Below are the code and all the weights of a small trained network. Each question names an input and a class and asks about switching units off, where a switched-off unit gives its printed mean instead of its output.

import numpy as np


def w(rows, s, z=0):
    codes = np.array(rows[::2]) - 128.0
    scale = np.full(codes.shape[1], s)
    scale[-1] = z or s
    return codes * scale


def f(y):
    return np.maximum(y, 0)


def log_softmax(a):
    a = a - a.max(-1, keepdims=True)
    return a - np.log(np.exp(a).sum(-1, keepdims=True))


def net(x, mask):
    res = np.array(x, float).reshape(1, 5) / 4 @ E
    y = f(res @ A[0][:, :-1].T + A[0][:, -1])
    res = res + np.where(mask, y, B[0][:, -1]) @ B[0][:, :-1]
    return log_softmax(res[-1] @ U[:, :-1].T + U[:, -1])


A, B = {}, {}
E = w([
[106,185,122,74,96,212],'x0',
[254,91,135,95,114,217],'x1',
[179,146,23,70,66,63],'x2',
[77,115,140,13,168,101],'x3',
[187,139,142,71,210,88],'x4',
],0.0064)
A[0] = w([
[88,126,144,151,149,92,178],'n1',
[105,115,142,197,153,52,176],'n2',
[160,83,135,148,111,154,193],'n3',
[199,140,124,126,133,159,102],'n4',
[100,124,174,142,100,250,200],'n5',
[128,123,183,131,191,166,236],'n6',
[95,133,139,81,128,180,112],'n7',
[136,101,127,183,104,135,173],'n8',
[208,121,121,64,167,103,214],'n9',
[128,139,129,101,139,142,157],'n10',
[67,131,78,69,90,52,181],'n11',
[142,127,113,115,69,134,171],'n12',
[63,183,118,180,112,151,148],'n13',
[126,149,163,178,171,95,168],'n14',
[100,151,126,166,97,215,186],'n15',
[135,138,165,68,183,172,208],'n16',
[89,124,145,199,107,129,255],'n17',
[131,164,53,97,80,86,248],'n18',
],0.014,0.0033)
B[0] = w([
[69,126,112,120,189,104,207],'n1',
[91,110,74,154,250,55,237],'n2',
[144,63,158,136,143,150,186],'n3',
[166,67,108,130,175,170,194],'n4',
[35,32,103,85,85,222,241],'n5',
[82,185,196,156,142,193,240],'n6',
[82,128,70,52,184,146,182],'n7',
[150,84,154,190,92,101,183],'n8',
[239,153,200,77,182,145,254],'n9',
[122,144,126,94,145,140,162],'n10',
[92,153,183,90,62,6,235],'n11',
[186,93,104,100,114,125,176],'n12',
[183,218,40,186,67,159,204],'n13',
[107,159,130,196,182,103,206],'n14',
[119,127,67,156,22,182,208],'n15',
[88,203,150,72,172,217,237],'n16',
[103,99,71,235,138,99,227],'n17',
[189,158,86,54,83,40,236],'n18',
],0.021,0.0085)
U = w([
[68,153,90,235,184,94,215],'0',
[236,103,122,78,157,130,85],'1',
[93,103,91,160,90,69,4],'2',
[139,158,50,165,44,110,121],'3',
[100,19,126,197,38,197,92],'4',
[104,177,176,22,76,12,158],'5',
[159,164,254,118,189,195,204],'6',
[46,137,110,73,95,215,125],'7',
],0.0071,0.0019)

Each question gives the input, the list of numbers given to net, and the class t.
The units are the neurons (one row each of A and B). Each row of codes is followed by its name. A weight is (code - 128) times the scale printed after its matrix; where a second scale follows, it is the last column's (A, B and U).
mask holds one flag per neuron, in row order. A switched-off neuron (its flag False) gives its mean, the last column of its row in B, instead of its output. The means were averaged over made-up inputs and are rounded, as every weight is.
A unit's drop is (log p(t) with every unit on - log p(t) with that unit switched off) / (log p(t) with every unit on - log p(t) with every unit switched off).
The circuit of an input: a set's keep is (log p(t) with only the set's units on - log p(t) with every unit switched off) / (log p(t) with every unit on - log p(t) with every unit switched off). Starting from the 12 units with the biggest drops (on a tie, the unit counted first), units are removed one at a time, each time the one whose removal leaves the highest keep (on an exact tie, the one counted first), for as long as the keep stays at least 0.8.
units of the circuit, in order: the units of the circuit, biggest drop first
k most important neurons: the k neurons with the biggest drops, biggest first
drop of u: that unit's drop, to one decimal
input [8,-7,-4,-4,0], class 3: 3 most important neurons => n13, n15, n3
input [7,7,-8,-1,6], class 7: units of the circuit, in order => n5
input [8,0,-1,2,-8], class 4: 2 most important neurons => n5, n15
input [-2,-1,2,-3,6], class 1: units of the circuit, in order => n6, n9
input [-4,-7,6,-3,-6], class 2: 2 most important neurons => n17, n9
input [4,5,-3,-6,5], class 7: 4 most important neurons => n5, n16, n17, n15
input [6,0,7,0,6], class 5: 2 most important neurons => n11, n18
input [6,-5,-6,-7,3], class 4: 2 most important neurons => n5, n15
input [0,4,-1,8,-1], class 6: 2 most important neurons => n9, n15
input [7,-1,7,-8,-7], class 3: 2 most important neurons => n18, n13
input [-4,6,2,5,-6], class 1: 2 most important neurons => n6, n11
input [7,3,-4,-4,-1], class 4: drop of n15 => 0.2
input [7,8,8,-4,-3], class 1: drop of n18 => 0.3
input [-5,-1,6,-6,5], class 1: units of the circuit, in order => n9
input [7,4,-5,-4,6], class 7: drop of n5 => 0.8
input [4,6,2,-4,3], class 1: drop of n14 => 0.1
